Below are the code and all the weights of a small trained network. Each question names an input and a target symbol and asks about switching units off, where a switched-off unit gives its printed mean instead of its output.

import numpy as np


def w(rows, s, z=0):
    codes = np.array(rows[::2]) - 128.0
    scale = np.full(codes.shape[1], s)
    scale[-1] = z or s
    return codes * scale


def norm(h):
    return h / np.sqrt((h * h).mean(-1, keepdims=True) + 1e-5)


def f(y):
    return y / 2 * (1 + np.tanh(0.7978845608 * (y + 0.044715 * y**3)))


def softmax(a):
    e = np.exp(a - a.max(-1, keepdims=True))
    return e / e.sum(-1, keepdims=True)


def log_softmax(a):
    a = a - a.max(-1, keepdims=True)
    return a - np.log(np.exp(a).sum(-1, keepdims=True))


def net(x, mask):
    ids = ['αγδζθμξπστψω'.index(c) for c in x.split()]
    T = len(ids)
    res = E[ids] + P[:T]
    u = 0
    for l in range(2):
        r = norm(res)
        for j in range(2):
            rows = slice(2 * j, 2 * j + 2)
            q, k, v = (r @ M[l][rows].T for M in (Q, K, V))
            z = softmax(np.where(np.tri(T) > 0, q @ k.T / 2**0.5, -1e9)) @ v
            o = O[l][rows]
            res = res + np.where(mask[u + j], z, o[:, -1]) @ o[:, :-1]
        u += 2
        y = f(norm(res) @ A[l][:, :-1].T + A[l][:, -1])
        res = res + np.where(mask[u : u + 8], y, B[l][:, -1]) @ B[l][:, :-1]
        u += 8
    return log_softmax(norm(res)[-1] @ U[:, :-1].T + U[:, -1])


Q, K, V, O, A, B = {}, {}, {}, {}, {}, {}
E = w([
[80,115,122,164,70,75,106,111,161,174,102],'α',
[113,102,180,209,122,74,151,121,112,110,65],'γ',
[94,161,95,167,54,85,105,71,157,90,85],'δ',
[228,214,209,80,136,85,122,114,238,126,122],'ζ',
[47,170,149,78,23,168,171,115,131,146,96],'θ',
[120,142,151,150,106,245,119,76,152,31,48],'μ',
[108,116,115,185,102,215,121,191,198,142,149],'ξ',
[188,63,111,107,113,169,165,56,50,141,252],'π',
[199,123,7,128,114,149,131,207,87,120,101],'σ',
[88,207,68,143,219,110,176,131,116,146,184],'τ',
[108,167,75,59,207,134,41,104,39,191,74],'ψ',
[115,188,194,87,106,116,14,225,69,48,203],'ω',
],0.0021)
P = w([
[46,40,86,54,141,114,130,143,159,45,101],'0',
[93,123,110,108,136,84,128,111,153,78,127],'1',
[113,148,110,129,138,108,117,106,132,111,129],'2',
[140,185,113,184,133,116,127,106,128,156,109],'3',
[166,180,119,205,132,171,108,97,85,193,124],'4',
[200,215,133,219,104,170,127,83,108,210,121],'5',
[237,246,136,248,103,145,143,69,91,222,124],'6',
],0.0012)
Q[0] = w([
[92,16,112,143,151,176,147,149,147,91,122],'0.h1',
[213,254,185,227,66,142,77,89,68,178,84],'0.h1',
[140,164,154,170,113,39,128,85,198,115,49],'0.h2',
[135,179,120,208,83,168,133,106,107,178,75],'0.h2',
],0.0047)
K[0] = w([
[132,65,105,25,157,33,155,113,223,154,121],'0.h1',
[206,250,135,196,130,253,55,159,69,187,172],'0.h1',
[137,165,133,28,103,234,210,152,160,141,129],'0.h2',
[240,219,193,99,115,120,179,50,228,180,76],'0.h2',
],0.0032)
V[0] = w([
[109,53,69,160,218,231,140,104,195,109,82],'0.h1',
[76,180,143,171,143,116,7,246,82,107,220],'0.h1',
[28,89,94,225,60,174,110,169,21,157,163],'0.h2',
[23,130,35,168,153,172,98,117,17,84,102],'0.h2',
],0.0022)
O[0] = w([
[88,86,82,204,142,225,114,89,203,157,105,139],'0.h1',
[62,127,154,118,126,147,34,230,86,63,211,199],'0.h1',
[27,118,107,221,82,123,132,131,55,171,77,172],'0.h2',
[2,66,104,162,107,123,148,144,84,87,61,250],'0.h2',
],0.0023,0.0017)
A[0] = w([
[175,134,150,165,159,34,144,169,153,133,78,129],'0.n1',
[40,52,179,205,152,111,253,140,95,180,33,82],'0.n2',
[111,27,172,213,113,153,142,93,73,45,86,1],'0.n3',
[26,93,82,115,63,138,111,186,43,124,84,36],'0.n4',
[101,44,72,222,137,73,220,193,104,168,66,57],'0.n5',
[78,11,124,193,60,40,90,137,113,232,86,25],'0.n6',
[71,38,213,229,140,76,147,212,5,70,96,57],'0.n7',
[87,107,132,164,116,196,185,81,97,122,85,64],'0.n8',
],0.0026,0.0027)
B[0] = w([
[109,151,81,87,67,233,135,93,86,155,153,139],'0.n1',
[125,140,215,135,136,119,187,192,68,105,148,255],'0.n2',
[213,153,180,205,184,145,79,62,107,88,91,145],'0.n3',
[130,171,93,75,52,112,197,79,157,174,86,213],'0.n4',
[236,167,126,149,102,104,134,223,101,127,165,216],'0.n5',
[153,98,123,112,145,35,42,167,111,225,208,190],'0.n6',
[254,103,180,217,171,141,200,90,115,197,91,225],'0.n7',
[124,181,190,74,140,79,114,77,159,66,149,162],'0.n8',
],0.0023,0.0022)
Q[1] = w([
[214,214,44,70,160,222,118,60,190,187,214],'1.h1',
[196,213,123,255,38,188,144,68,111,231,144],'1.h1',
[201,183,34,132,146,199,219,10,84,237,232],'1.h2',
[162,228,67,76,211,218,125,119,207,153,138],'1.h2',
],0.0043)
K[1] = w([
[159,219,55,112,150,205,48,135,23,254,79],'1.h1',
[227,221,91,239,179,174,67,124,95,224,213],'1.h1',
[225,224,38,115,223,207,109,64,132,228,201],'1.h2',
[78,201,54,207,182,224,164,106,19,234,182],'1.h2',
],0.0034)
V[1] = w([
[146,141,137,169,77,120,207,192,235,76,192],'1.h1',
[197,127,3,134,140,168,149,215,67,103,89],'1.h1',
[121,34,114,144,17,177,170,68,18,127,173],'1.h2',
[82,251,82,175,210,119,129,67,47,170,182],'1.h2',
],0.0021)
O[1] = w([
[183,141,109,202,66,88,250,158,190,69,195,131],'1.h1',
[157,61,41,73,94,100,129,221,108,137,36,246],'1.h1',
[188,6,89,91,76,220,140,82,125,113,225,228],'1.h2',
[26,92,88,61,222,67,199,115,188,60,168,223],'1.h2',
],0.0021,0.0011)
A[1] = w([
[164,121,178,154,68,113,150,143,173,78,185,138],'1.n1',
[57,76,99,199,75,16,98,69,107,80,90,1],'1.n2',
[88,91,107,154,122,163,134,120,84,102,106,84],'1.n3',
[71,77,97,149,56,140,161,160,123,104,124,86],'1.n4',
[49,63,78,27,233,173,3,112,101,210,49,27],'1.n5',
[125,130,72,116,130,50,107,197,85,238,199,115],'1.n6',
[84,30,152,153,96,81,140,174,104,231,135,66],'1.n7',
[122,140,79,40,188,153,129,148,190,93,158,133],'1.n8',
],0.0035,0.0038)
B[1] = w([
[65,106,112,116,160,158,58,132,62,198,137,186],'1.n1',
[180,154,36,202,61,41,65,76,83,93,165,128],'1.n2',
[252,247,159,128,214,104,146,82,238,117,163,127],'1.n3',
[185,246,114,131,157,126,98,92,133,222,163,166],'1.n4',
[119,186,97,120,196,175,34,74,50,246,71,178],'1.n5',
[94,58,167,78,144,113,104,102,224,44,32,255],'1.n6',
[114,112,172,109,157,98,95,112,200,230,180,186],'1.n7',
[67,87,96,215,164,99,146,141,39,124,121,145],'1.n8',
],0.0029,0.0019)
U = w([
[70,20,183,104,114,17,66,105,243,185,104,199],'α',
[211,99,243,212,179,90,182,169,30,168,96,175],'γ',
[172,190,51,205,50,18,61,59,95,93,164,27],'δ',
[244,227,166,27,213,87,117,136,193,119,186,79],'ζ',
[51,224,185,51,3,123,233,82,105,184,118,2],'θ',
[130,154,182,154,117,217,132,25,225,22,24,135],'μ',
[85,158,113,230,127,240,83,202,210,216,202,32],'ξ',
[157,10,95,86,127,194,172,19,93,118,246,176],'π',
[211,49,23,72,61,156,173,218,139,98,22,150],'σ',
[27,141,60,148,237,50,238,150,136,71,131,147],'τ',
[74,128,75,90,206,168,44,66,43,225,43,211],'ψ',
[74,137,169,55,111,145,21,234,37,28,189,90],'ω',
],0.004,0.00077)

Each question gives the input, a string of symbols that net reads in full, and the target symbol t.
The units are the heads (2 rows each of Q, K, V and O) and the neurons (one row each of A and B). Each row of codes is followed by its name. A weight is (code - 128) times the scale printed after its matrix; where a second scale follows, it is the last column's (O, A, B and U).
mask holds one flag per unit, layer by layer, with each layer's heads first. A switched-off unit (its flag False) gives its mean, the last column of its rows in O or B, instead of its output. The means were averaged over made-up inputs and are rounded, as every weight is.
A unit's drop is (log p(t) with every unit on - log p(t) with that unit switched off) / (log p(t) with every unit on - log p(t) with every unit switched off).
k most important neurons: the k neurons with the biggest drops, biggest first
top k neurons in layer l: the k neurons of layer l with the biggest drops, biggest first
which heads matter: for each layer, one digit per head in row order, 1 if its drop is at least 0.15 and else 0, layers parted by /
input γ σ τ δ α ψ ζ, target ψ: 2 most important neurons	(0.n2 1.n8)
input ψ μ π τ ψ ψ α, target α: which heads matter	00 / 00
input τ ζ τ γ ξ τ σ, target τ: 2 most important neurons	(1.n8 0.n5)
input θ δ ζ, target θ: top 2 neurons in layer 1	(1.n6 1.n3)
input μ τ σ δ π ζ, target π: which heads matter	01 / 01
input ζ ψ σ, target ψ: 3 most important neurons	(1.n5 0.n5 0.n2)
input μ ζ ψ μ, target ψ: top 3 neurons in layer 1	(1.n5 1.n8 1.n6)
input γ γ α ζ σ α, target σ: which heads matter	01 / 10
input σ α ψ ψ ψ ζ, target ψ: which heads matter	00 / 10
input π δ τ γ τ ζ, target τ: which heads matter	00 / 01
input γ ζ π δ π δ, target π: which heads matter	01 / 01
input ζ σ δ, target σ: most important neuron	(0.n8)
input ζ σ α τ α, target τ: 2 most important neurons	(1.n8 0.n6)
input ω θ α ζ ψ ζ α, target ψ: top neuron in layer 0	(0.n5)
input σ θ ζ ω π ψ γ, target ψ: which heads matter	01 / 11
input τ μ γ α ζ ψ δ, target ψ: top 2 neurons in layer 0	(0.n5 0.n8)
input ζ μ δ μ γ, target μ: which heads matter	11 / 01
input ζ τ ξ γ ψ τ γ, target ψ: which heads matter	01 / 10
input σ ζ α σ ψ π δ, target ψ: 4 most important neurons	(0.n5 1.n8 0.n8 0.n4)
input γ σ σ γ α, target α: 3 most important neurons	(1.n6 0.n6 1.n7)
input τ ψ σ δ τ, target τ: most important neuron	(0.n6)
input τ ψ ζ ω π α, target ω: which heads matter	11 / 00
input ζ τ σ δ, target τ: which heads matter	01 / 01
input π ζ δ, target π: which heads matter	01 / 00
input δ σ τ ζ ω τ γ, target ω: which heads matter	11 / 00
input ω ζ α ψ ψ π, target ψ: 2 most important neurons	(1.n5 0.n2)
input ω θ γ τ δ τ τ, target τ: which heads matter	00 / 01
input θ ζ τ γ, target τ: most important neuron	(1.n8)
